Below are the code and all the weights of a small trained network. Each question names an input and a class and asks about switching units off, where a switched-off unit gives its printed mean instead of its output.

import numpy as np


def w(rows, s, z=0):
    codes = np.array(rows[::2]) - 128.0
    scale = np.full(codes.shape[1], s)
    scale[-1] = z or s
    return codes * scale


def f(y):
    return np.maximum(y, 0)


def log_softmax(a):
    a = a - a.max(-1, keepdims=True)
    return a - np.log(np.exp(a).sum(-1, keepdims=True))


def net(x, mask):
    res = np.array(x, float).reshape(1, 4) / 4 @ E
    y = f(res @ A[0][:, :-1].T + A[0][:, -1])
    res = res + np.where(mask, y, B[0][:, -1]) @ B[0][:, :-1]
    return log_softmax(res[-1] @ U[:, :-1].T + U[:, -1])


A, B = {}, {}
E = w([
[252,202,153,112,131,95],'x0',
[96,154,34,97,238,120],'x1',
[103,106,239,152,218,131],'x2',
[128,121,122,142,129,104],'x3',
],0.011)
A[0] = w([
[186,207,142,109,130,117,97],'N0',
[191,171,108,145,130,106,107],'N1',
[119,148,42,62,240,144,96],'N2',
[128,121,74,108,149,71,104],'N3',
[115,90,251,164,195,128,122],'N4',
[129,162,101,141,16,129,114],'N5',
[209,169,162,132,103,115,113],'N6',
[169,163,84,121,86,102,141],'N7',
[141,102,168,169,192,94,103],'N8',
[116,168,18,95,34,116,95],'N9',
[173,140,151,106,167,29,118],'N10',
[126,122,55,123,51,105,92],'N11',
[165,254,133,77,154,103,106],'N12',
[68,48,151,178,66,163,139],'N13',
[123,120,190,177,189,57,190],'N14',
[17,42,34,113,122,234,91],'N15',
[147,87,135,85,138,80,254],'N16',
[80,196,70,81,193,56,98],'N17',
[120,145,104,111,141,201,205],'N18',
],0.0093,0.012)
B[0] = w([
[91,100,114,97,134,47,186],'N0',
[142,61,157,124,210,77,177],'N1',
[151,109,194,47,2,162,213],'N2',
[124,174,130,64,72,143,158],'N3',
[67,174,95,47,134,136,225],'N4',
[74,164,112,61,84,165,194],'N5',
[109,52,129,123,113,74,198],'N6',
[103,137,87,111,165,168,198],'N7',
[27,144,95,82,118,104,167],'N8',
[51,231,148,92,202,132,217],'N9',
[129,131,115,127,139,71,178],'N10',
[81,130,123,71,170,130,181],'N11',
[131,69,152,125,217,72,204],'N12',
[139,62,120,102,111,67,214],'N13',
[90,161,35,88,116,164,223],'N14',
[157,58,142,119,221,61,232],'N15',
[187,122,15,156,88,164,254],'N16',
[149,103,183,52,4,111,192],'N17',
[181,106,42,183,161,167,207],'N18',
],0.0078,0.012)
U = w([
[16,217,120,85,194,128,55],'0',
[130,43,139,125,206,4,53],'1',
[139,116,61,135,127,119,254],'2',
[122,111,199,78,28,114,171],'3',
[201,156,63,219,160,185,178],'4',
[176,153,254,205,158,184,69],'5',
[162,140,242,214,126,166,70],'6',
],0.0091,0.008)

Each question gives the input, the list of numbers given to net, and the class t.
The units are the neurons (one row each of A and B). Each row of codes is followed by its name. A weight is (code - 128) times the scale printed after its matrix; where a second scale follows, it is the last column's (A, B and U).
mask holds one flag per neuron, in row order. A switched-off neuron (its flag False) gives its mean, the last column of its row in B, instead of its output. The means were averaged over made-up inputs and are rounded, as every weight is.
A unit's drop is (log p(t) with every unit on - log p(t) with that unit switched off) / (log p(t) with every unit on - log p(t) with every unit switched off).
The circuit of an input: a set's keep is (log p(t) with only the set's units on - log p(t) with every unit switched off) / (log p(t) with every unit on - log p(t) with every unit switched off). Starting from the 12 units with the biggest drops (on a tie, the unit counted first), units are removed one at a time, each time the one whose removal leaves the highest keep (on an exact tie, the one counted first), for as long as the keep stays at least 0.8.
circuit, biggest first: the units of the circuit, biggest drop first
top k neurons: the k neurons with the biggest drops, biggest first
drop of u: that unit's drop, to one decimal
input [2,-4,6,-4], class 0: circuit, biggest first	N4
input [-4,-5,-6,4], class 0: top 3 neurons	N9, N5, N11
input [5,0,-5,5], class 0: top 2 neurons	N9, N15
input [3,5,4,5], class 2: top 2 neurons	N9, N14
input [-2,5,3,-7], class 2: circuit, biggest first	N18, N9
input [2,-7,4,7], class 2: circuit, biggest first	N2, N14
input [1,5,2,4], class 3: circuit, biggest first	N2, N17
input [-5,-3,5,8], class 2: circuit, biggest first	N9, N14
input [-5,0,6,5], class 0: top 2 neurons	N4, N14
input [-6,-7,-7,6], class 0: top 3 neurons	N9, N5, N11
input [-8,5,7,-6], class 1: top 4 neurons	N15, N9, N13, N5
input [7,5,0,1], class 1: top 2 neurons	N12, N1
input [-4,-3,5,6], class 2: top 4 neurons	N9, N13, N5, N11
input [7,5,1,1], class 1: circuit, biggest first	N12
input [-6,-5,8,-6], class 0: top 2 neurons	N4, N14
input [-5,2,-7,3], class 0: top 2 neurons	N9, N11
input [4,-4,-4,-3], class 0: drop of N13	0.3
input [8,3,-3,2], class 1: drop of N12	0.1
input [-3,2,-7,-7], class 0: drop of N9	1.1
input [-6,0,-8,-8], class 0: circuit, biggest first	N9
